Here is a tiny trained network, its code and every weight. The questions are about switching its units off for an input and a class, where a switched-off unit gives its printed mean instead of its output.

import numpy as np


def w(rows, s, z=0):
    codes = np.array(rows[::2]) - 128.0
    scale = np.full(codes.shape[1], s)
    scale[-1] = z or s
    return codes * scale


def norm(h):
    return h / np.sqrt((h * h).mean(-1, keepdims=True) + 1e-5)


def f(y):
    return np.maximum(y, 0)


def log_softmax(a):
    a = a - a.max(-1, keepdims=True)
    return a - np.log(np.exp(a).sum(-1, keepdims=True))


def net(x, mask):
    res = np.array(x, float).reshape(1, 6) / 4 @ E
    u = 0
    for l in range(4):
        y = f(norm(res) @ A[l][:, :-1].T + A[l][:, -1])
        res = res + np.where(mask[u : u + 4], y, B[l][:, -1]) @ B[l][:, :-1]
        u += 4
    return log_softmax(norm(res)[-1] @ U[:, :-1].T + U[:, -1])


A, B = {}, {}
E = w([
[116,88,151,70,148,136,208,99,82,145,96],'x0',
[130,100,90,124,59,67,219,179,159,103,205],'x1',
[171,128,18,136,156,204,155,136,105,109,131],'x2',
[58,113,131,97,204,141,107,168,113,113,175],'x3',
[126,124,127,130,129,128,131,129,141,126,123],'x4',
[89,153,87,61,64,168,110,152,162,255,132],'x5',
],0.0041)
A[0] = w([
[76,86,140,83,198,163,85,187,136,136,210,25],'L0N1',
[132,88,77,124,77,27,166,198,121,116,204,82],'L0N2',
[126,182,92,216,98,120,3,208,208,80,166,1],'L0N3',
[91,101,152,106,214,135,98,174,115,98,200,30],'L0N4',
],0.0046,0.0044)
B[0] = w([
[49,207,50,199,86,45,162,108,75,109,11,180],'L0N1',
[86,169,198,178,148,253,185,119,185,115,139,251],'L0N2',
[214,152,128,95,214,51,169,41,78,242,206,200],'L0N3',
[83,170,74,168,74,75,146,111,98,118,54,174],'L0N4',
],0.0051,0.0034)
A[1] = w([
[73,63,144,52,134,165,238,126,98,116,73,51],'L1N1',
[122,114,145,149,164,76,105,105,149,2,156,65],'L1N2',
[112,46,157,43,126,136,206,91,87,141,101,3],'L1N3',
[93,74,160,60,139,151,196,99,57,117,42,25],'L1N4',
],0.004,0.0039)
B[1] = w([
[193,251,109,201,183,60,64,132,150,161,232,251],'L1N1',
[166,37,118,140,160,105,175,253,47,169,88,248],'L1N2',
[229,134,94,171,190,73,83,86,180,202,251,181],'L1N3',
[170,182,95,199,181,56,59,94,146,191,238,222],'L1N4',
],0.0038,0.0018)
A[2] = w([
[120,127,153,87,154,160,75,90,128,127,78,43],'L2N1',
[75,105,254,143,115,42,83,184,147,134,150,48],'L2N2',
[223,134,135,165,38,118,145,70,159,137,71,4],'L2N3',
[155,114,24,130,166,190,118,170,104,80,161,27],'L2N4',
],0.0058,0.0032)
B[2] = w([
[112,140,172,178,106,164,177,149,164,99,178,175],'L2N1',
[159,116,50,80,110,174,129,54,134,86,115,255],'L2N2',
[1,159,74,120,191,70,130,141,79,93,113,225],'L2N3',
[124,115,147,67,77,102,116,42,156,102,104,213],'L2N4',
],0.0076,0.0031)
A[3] = w([
[138,179,190,191,200,219,16,88,75,157,47,70],'L3N1',
[193,57,138,203,163,81,189,138,80,44,115,115],'L3N2',
[73,145,93,47,58,155,95,216,166,253,138,89],'L3N3',
[187,105,60,42,90,150,143,68,144,116,105,2],'L3N4',
],0.0048,0.002)
B[3] = w([
[115,111,119,124,52,125,255,196,196,113,217,241],'L3N1',
[129,119,151,93,104,173,35,202,125,239,91,255],'L3N2',
[209,51,188,173,192,112,73,180,56,64,69,242],'L3N3',
[96,111,218,101,117,132,51,74,153,100,113,178],'L3N4',
],0.0056,0.0044)
U = w([
[120,124,173,158,87,186,223,202,194,114,196,130],'0',
[211,162,110,139,190,62,110,85,114,216,206,254],'1',
[183,53,167,124,141,136,57,227,74,135,57,90],'2',
[20,172,61,148,134,74,141,151,81,109,61,50],'3',
[133,112,125,62,88,153,95,7,158,89,111,142],'4',
],0.011,0.00074)

Each question gives the input, the list of numbers given to net, and the class t.
The units are the neurons (one row each of A and B). Each row of codes is followed by its name. A weight is (code - 128) times the scale printed after its matrix; where a second scale follows, it is the last column's (A, B and U).
mask holds one flag per neuron, layer by layer. A switched-off neuron (its flag False) gives its mean, the last column of its row in B, instead of its output. The means were averaged over made-up inputs and are rounded, as every weight is.
A unit's drop is (log p(t) with every unit on - log p(t) with that unit switched off) / (log p(t) with every unit on - log p(t) with every unit switched off).
The circuit of an input: a set's keep is (log p(t) with only the set's units on - log p(t) with every unit switched off) / (log p(t) with every unit on - log p(t) with every unit switched off). Starting from the 12 units with the biggest drops (on a tie, the unit counted first), units are removed one at a time, each time the one whose removal leaves the highest keep (on an exact tie, the one counted first), for as long as the keep stays at least 0.8.
circuit, biggest first: the units of the circuit, biggest drop first
top k neurons: the k neurons with the biggest drops, biggest first
k most important neurons of layer l: the k neurons of layer l with the biggest drops, biggest first
input [-5,2,4,-3,3,4], class 1: most important neuron of layer 2 -> L2N2
input [7,4,3,3,-2,7], class 1: top 2 neurons -> L1N1, L1N3
input [-4,0,6,-8,1,7], class 3: top 3 neurons -> L2N3, L3N2, L1N2
input [7,-6,-1,-4,1,-4], class 1: top 3 neurons -> L1N4, L0N2, L1N3
input [2,4,1,0,8,5], class 2: top 3 neurons -> L3N3, L3N1, L2N1
input [8,-5,-6,-2,0,-4], class 1: circuit, biggest first -> L1N4, L1N3
input [4,-1,-3,-6,-7,-5], class 3: top 2 neurons -> L2N3, L3N3
input [-6,1,5,-2,-1,7], class 2: 2 most important neurons of layer 1 -> L1N1, L1N4
input [-5,-2,8,5,-3,8], class 2: top 2 neurons -> L3N3, L2N2
input [-7,-5,-3,-2,-1,-1], class 1: 2 most important neurons of layer 0 -> L0N3, L0N2
input [8,-6,-6,-8,-2,3], class 1: circuit, biggest first -> L1N4, L1N3
input [7,-3,2,-6,8,-6], class 1: circuit, biggest first -> L1N4, L1N1
input [4,3,-8,2,-1,-8], class 2: top 3 neurons -> L1N2, L3N2, L2N4
input [5,-6,-3,6,8,-4], class 0: top 2 neurons -> L3N1, L2N3
input [-3,-6,-7,0,6,-3], class 4: circuit, biggest first -> L2N2
input [-4,2,-4,0,-5,-4], class 1: top 2 neurons -> L0N3, L2N4
input [-6,2,7,-4,-3,-1], class 4: top 2 neurons -> L2N4, L3N4
input [5,-8,-8,5,5,-1], class 0: top 3 neurons -> L3N1, L2N1, L2N4
input [2,1,2,-5,3,-4], class 3: top 2 neurons -> L2N3, L3N3
input [0,5,1,4,7,6], class 2: top neuron -> L3N3
input [1,-5,4,8,8,1], class 3: top 2 neurons -> L0N1, L0N4
input [-8,-6,-4,-7,-3,-4], class 1: 3 most important neurons of layer 0 -> L0N3, L0N2, L0N1
input [4,5,-2,-7,6,1], class 3: top 2 neurons -> L2N3, L3N1
input [1,0,6,-8,-4,-8], class 2: 2 most important neurons of layer 0 -> L0N1, L0N4
input [1,-5,1,6,-1,-5], class 3: 2 most important neurons of layer 3 -> L3N3, L3N1
input [-2,4,1,-5,5,-2], class 3: 2 most important neurons of layer 2 -> L2N3, L2N1
input [4,-2,7,3,-2,4], class 4: circuit, biggest first -> L2N4
input [4,7,4,8,0,-2], class 3: 2 most important neurons of layer 2 -> L2N1, L2N4
input [-6,2,-4,1,-1,-7], class 2: 2 most important neurons of layer 1 -> L1N2, L1N1
input [2,-2,-5,-4,-4,-4], class 4: 2 most important neurons of layer 3 -> L3N3, L3N4
